0.772 0.188 -0.136 -3.895 -0.877 0.275 -0.234 -0.784 -0.066 -0.304
 -0.340 -0.937 3.933 -0.004 0.680 2.649 1.306 -1.832 -0.453 0.279 0.448
 1.458 -0.783 -2.513 0.125 -0.527 0.115 0.971 1.386 2.731 -0.781 0.495
 0.462 -0.944 -2.644 -1.292 0.494 1.070 0.154 -0.370 -0.132 1.506 -1.258
 -1.068 0.065 -0.356 -1.772 0.687 -0.774 -2.061 3.301 1.045 0.179 -1.125
 -2.795 -1.559 5.484 -1.654 -1.199 -0.869 1.005 -0.979 -2.354 4.643
 -0.343 -0.791 -1.460 -2.993 0.900 -4.045 -0.798 -> Z881
-0.640 0.304 -0.692 -0.607 4.176 0.040 -0.698 -0.621 -1.218 -1.191
 -1.781 -0.339 -2.855 1.663 -1.167 -0.316 -0.378 -2.785 -0.532 -1.371
 0.842 0.953 -0.582 -0.476 0.989 -0.754 -2.786 -0.718 -3.642 -1.294
 -1.129 0.978 0.611 -1.241 -0.580 0.734 1.315 0.321 -0.106 0.801 0.622
 -1.129 -0.735 -0.041 0.241 0.422 0.688 0.857 0.763 0.355 0.270 1.845
 -1.271 2.066 1.541 -1.693 -0.844 3.944 0.030 0.839 -0.454 6.438 -2.068
 -1.920 -0.750 0.566 1.018 1.321 -0.056 0.745 0.921 -> z153
-0.165 -0.595 -0.758 -0.014 3.278 -0.400 -1.123 -0.682 -2.015 -0.730
 -2.796 -0.576 -3.748 1.635 -2.036 -1.026 -0.587 -2.829 -0.794 0.525
 -0.061 0.494 -0.645 -0.465 1.490 0.018 -3.321 -0.891 -3.776 0.045
 -0.907 2.348 0.531 -0.996 0.088 1.198 1.635 1.100 -0.494 0.776 0.900
 -1.027 -1.220 0.377 -0.058 0.479 1.063 1.461 0.333 -0.279 0.629 2.693
 -1.629 0.700 2.676 -0.830 0.293 4.523 -0.122 1.637 -0.475 7.164 -1.352
 -1.182 -0.880 1.875 0.574 1.054 -0.722 1.957 0.486 -> Z697
0.460 0.355 0.783 0.719 1.512 0.089 0.572 -0.519 1.645 -0.219 -1.768
 -0.034 3.603 0.548 -2.761 3.468 0.384 0.682 0.018 2.313 0.879 1.874
 -0.871 -0.057 -0.009 -0.646 -1.170 -1.044 3.613 1.510 -0.970 2.332
 0.277 -0.700 -0.433 -1.569 -1.260 2.001 -0.926 -0.383 0.388 -0.039
 0.778 0.623 0.595 0.566 0.586 3.535 -0.470 -1.928 0.965 -0.977 0.007
 -0.735 -1.746 0.672 1.807 -0.078 0.190 1.074 -1.210 5.077 -2.520 2.127
 -0.674 -0.348 -2.007 -1.850 -0.261 -0.084 -1.044 -> Z881
-0.065 1.060 -1.063 -5.842 0.935 1.538 -0.812 0.470 -1.064 -0.558 -0.779
 -0.150 0.783 0.118 2.560 0.429 0.804 -3.801 -0.939 -3.497 1.127 1.023
 1.053 -2.338 0.234 -0.823 -0.984 2.079 -2.907 -3.297 0.269 0.589 0.454
 -0.864 -1.281 0.482 1.228 -1.020 0.844 0.544 1.464 1.081 -1.666 -1.460
 0.264 -0.809 -1.594 -1.866 0.929 0.236 2.156 2.126 -0.322 2.399 -1.597
 -2.191 1.736 1.359 -0.279 -0.892 2.680 0.652 -1.203 0.302 -0.234 0.346
 1.368 -1.079 0.010 -1.414 0.812 -> Z881
-1.182 0.357 -0.527 1.261 3.530 -0.159 0.807 0.087 -0.838 -0.911 -2.611
 -0.113 -3.549 0.892 -0.878 -1.005 -1.292 -0.584 -0.798 0.355 0.144
 0.402 0.402 2.921 0.651 -0.464 -3.831 -1.717 -1.518 -3.783 -0.567 1.737
 -0.063 -0.938 2.128 1.632 -0.292 0.164 -0.619 0.474 1.435 -1.062 -0.942
 0.455 0.524 1.012 0.455 1.057 0.440 1.194 -0.305 0.743 -1.294 2.678
 1.981 1.166 -2.356 5.714 0.939 1.442 1.109 7.536 -0.301 -3.518 -0.782
 1.675 1.178 1.681 -1.338 5.539 1.267 -> Z881
-1.049 0.179 -1.143 -2.713 2.633 1.481 -0.536 0.585 -0.993 -0.722 -0.836
 -0.011 -1.437 0.778 0.916 -0.098 0.392 -2.130 -0.672 -2.778 0.202 1.031
 0.122 0.116 0.480 -1.426 -2.101 -0.167 -3.296 -2.506 0.215 0.258 0.296
 -0.827 -0.013 0.663 0.800 -0.698 0.172 1.034 0.900 -0.450 -0.756 -1.044
 0.132 -0.286 -0.157 -0.580 0.785 0.594 0.358 -0.111 -0.868 2.834 1.253
 -2.735 -0.902 2.607 0.591 -0.545 1.573 6.146 -1.663 -1.432 -0.107 0.128
 1.012 0.618 0.010 0.148 1.074 -> Z697
-1.535 0.785 0.333 5.663 3.661 -0.056 1.137 -0.538 0.871 -0.283 -3.056
 -0.307 -2.758 2.355 -4.294 0.838 -1.609 1.506 -0.082 3.408 0.269 0.915
 -0.782 3.422 0.948 -0.338 -3.372 -3.693 2.282 -1.375 -1.570 3.500
 -0.398 -0.649 2.924 0.635 -0.593 1.072 -1.976 -0.030 0.791 -1.964 0.461
 1.682 0.727 2.043 2.133 4.126 -0.717 -1.067 -0.536 -1.815 -1.607 1.188
 3.033 2.498 -3.197 4.120 1.138 1.640 -1.116 7.536 -1.172 -3.828 -0.900
 1.124 0.008 1.402 -1.540 6.266 -0.306 -> Z881
-1.444 -0.846 -0.689 0.288 3.518 -0.011 -1.114 -0.035 -1.444 -0.474
 -1.765 -1.135 -3.356 1.847 -1.391 -0.643 0.003 -2.318 0.696 -0.788
 -0.165 1.055 -1.272 0.377 1.658 -0.139 -2.662 -1.145 -3.162 0.867
 -0.456 1.444 0.006 -2.261 0.047 0.579 2.203 0.286 -0.302 0.824 0.964
 -1.622 -1.022 0.372 -0.654 0.250 0.270 1.295 0.432 -0.178 0.487 0.760
 -1.774 1.688 3.458 -2.200 -0.528 3.596 -0.218 0.814 -0.893 7.536 -2.787
 -0.996 -0.343 1.004 0.396 1.402 0.084 0.280 0.233 -> Z697
0.258 1.304 -1.227 -6.215 0.764 1.839 -1.289 0.375 -0.302 -0.443 0.057
 -0.037 2.543 0.046 3.278 1.685 1.486 -4.108 -0.557 -4.621 0.827 1.232
 -0.126 -3.324 0.037 -1.213 0.316 2.045 -2.622 -0.460 0.930 -0.412 0.857
 -0.669 -2.954 -0.665 0.725 -0.479 1.181 1.255 0.448 1.328 -1.514 -2.470
 -0.206 -1.173 -1.942 -1.618 0.937 -0.330 1.828 1.909 0.287 1.750 -2.533
 -4.062 3.290 -1.130 -0.945 -1.680 1.157 -2.963 -2.962 2.206 0.186
 -1.438 0.497 -1.862 1.068 -5.665 0.369 -> Z881
-0.639 0.389 -0.762 0.930 2.589 -0.032 0.245 0.093 -0.568 -0.893 -1.992
 -0.146 -2.440 1.168 -0.588 -0.587 -0.657 -0.722 -0.705 0.446 0.707
 0.533 0.564 1.167 0.454 -0.855 -2.935 -1.119 -0.294 -2.600 -1.054 1.669
 0.425 -0.897 1.574 1.254 0.044 -0.016 -0.274 0.100 1.378 -1.186 -0.665
 0.600 0.727 0.288 0.019 0.940 0.366 0.137 0.195 0.672 -1.386 1.952
 0.671 0.992 -0.640 3.998 0.792 0.978 1.839 7.536 -0.710 -1.885 -0.659
 1.253 0.680 0.017 -0.857 3.740 0.550 -> Z881
-0.807 0.944 -0.184 -0.502 4.148 0.331 -0.041 -0.112 -0.270 -0.924
 -2.075 -0.200 -2.199 1.308 -0.441 0.578 -0.518 -2.188 -0.673 -1.986
 1.092 0.905 -0.129 0.157 0.527 -0.894 -3.262 -0.903 -3.308 -3.389
 -0.976 1.609 0.527 -0.891 0.457 1.298 0.310 -0.014 -0.014 0.744 1.235
 -1.886 -0.682 -0.447 0.264 0.726 0.570 0.699 1.295 0.227 0.027 1.273
 -1.375 3.032 0.739 -0.853 -1.603 3.905 0.245 0.794 0.315 7.479 -1.714
 -2.427 -0.489 1.058 2.118 1.350 -0.542 1.028 1.321 -> z153
-0.901 0.443 -1.156 -3.429 2.682 1.347 -0.834 0.600 0.395 0.216 -0.569
 -1.137 2.020 0.955 1.047 2.194 1.072 -1.784 -0.478 -3.494 0.037 1.812
 -0.722 -0.197 -0.145 -1.588 -0.849 -0.198 0.775 0.390 0.347 -0.260
 0.602 -0.700 -0.707 -1.172 1.654 -0.787 0.124 0.760 0.101 -0.774 -1.067
 -0.919 -0.069 -0.419 0.006 -0.038 1.283 -0.202 1.854 -2.413 -0.156
 2.150 0.612 -3.678 1.418 0.434 -0.037 -1.734 1.435 7.536 -4.610 1.453
 -0.616 -1.554 -0.519 -0.868 0.787 -2.903 -0.307 -> Z697
-0.881 0.125 -0.419 -2.728 0.746 0.837 -0.214 0.032 -0.752 -0.447 -1.054
 -0.132 0.059 0.443 0.900 0.000 0.191 -1.845 0.197 -0.477 0.362 0.738
 0.188 -1.138 0.426 -0.585 -1.323 0.659 -0.859 -1.067 -0.140 0.104 0.642
 -0.707 -0.448 0.542 -0.147 -0.251 0.289 0.103 0.763 0.439 -1.491 -0.519
 0.272 -0.603 -1.096 -0.447 0.247 0.061 1.783 1.208 -0.344 1.296 -0.370
 -0.884 1.628 1.379 -0.445 0.081 2.364 1.998 -0.393 0.529 0.012 0.908
 0.584 -1.270 -0.552 0.344 0.384 -> Z881
0.274 1.091 -1.448 -4.635 0.620 1.408 -0.448 -0.071 -0.131 -0.349 -0.705
 -0.078 2.113 -0.322 1.900 1.607 0.512 -2.614 -0.483 -2.217 0.985 0.863
 0.484 -1.491 -0.227 -2.084 -0.766 1.063 -0.945 -1.975 -0.019 0.053
 0.195 -0.799 -1.207 -0.001 0.075 -0.574 0.506 0.432 1.002 0.619 -1.370
 -1.233 0.174 -0.775 -1.446 -0.520 0.082 -0.490 1.569 1.475 -0.126 1.790
 -2.308 -1.726 1.988 0.721 0.175 -0.261 2.443 1.169 -1.636 1.184 -0.497
 -0.083 0.740 -2.838 0.028 -1.346 0.789 -> Z881
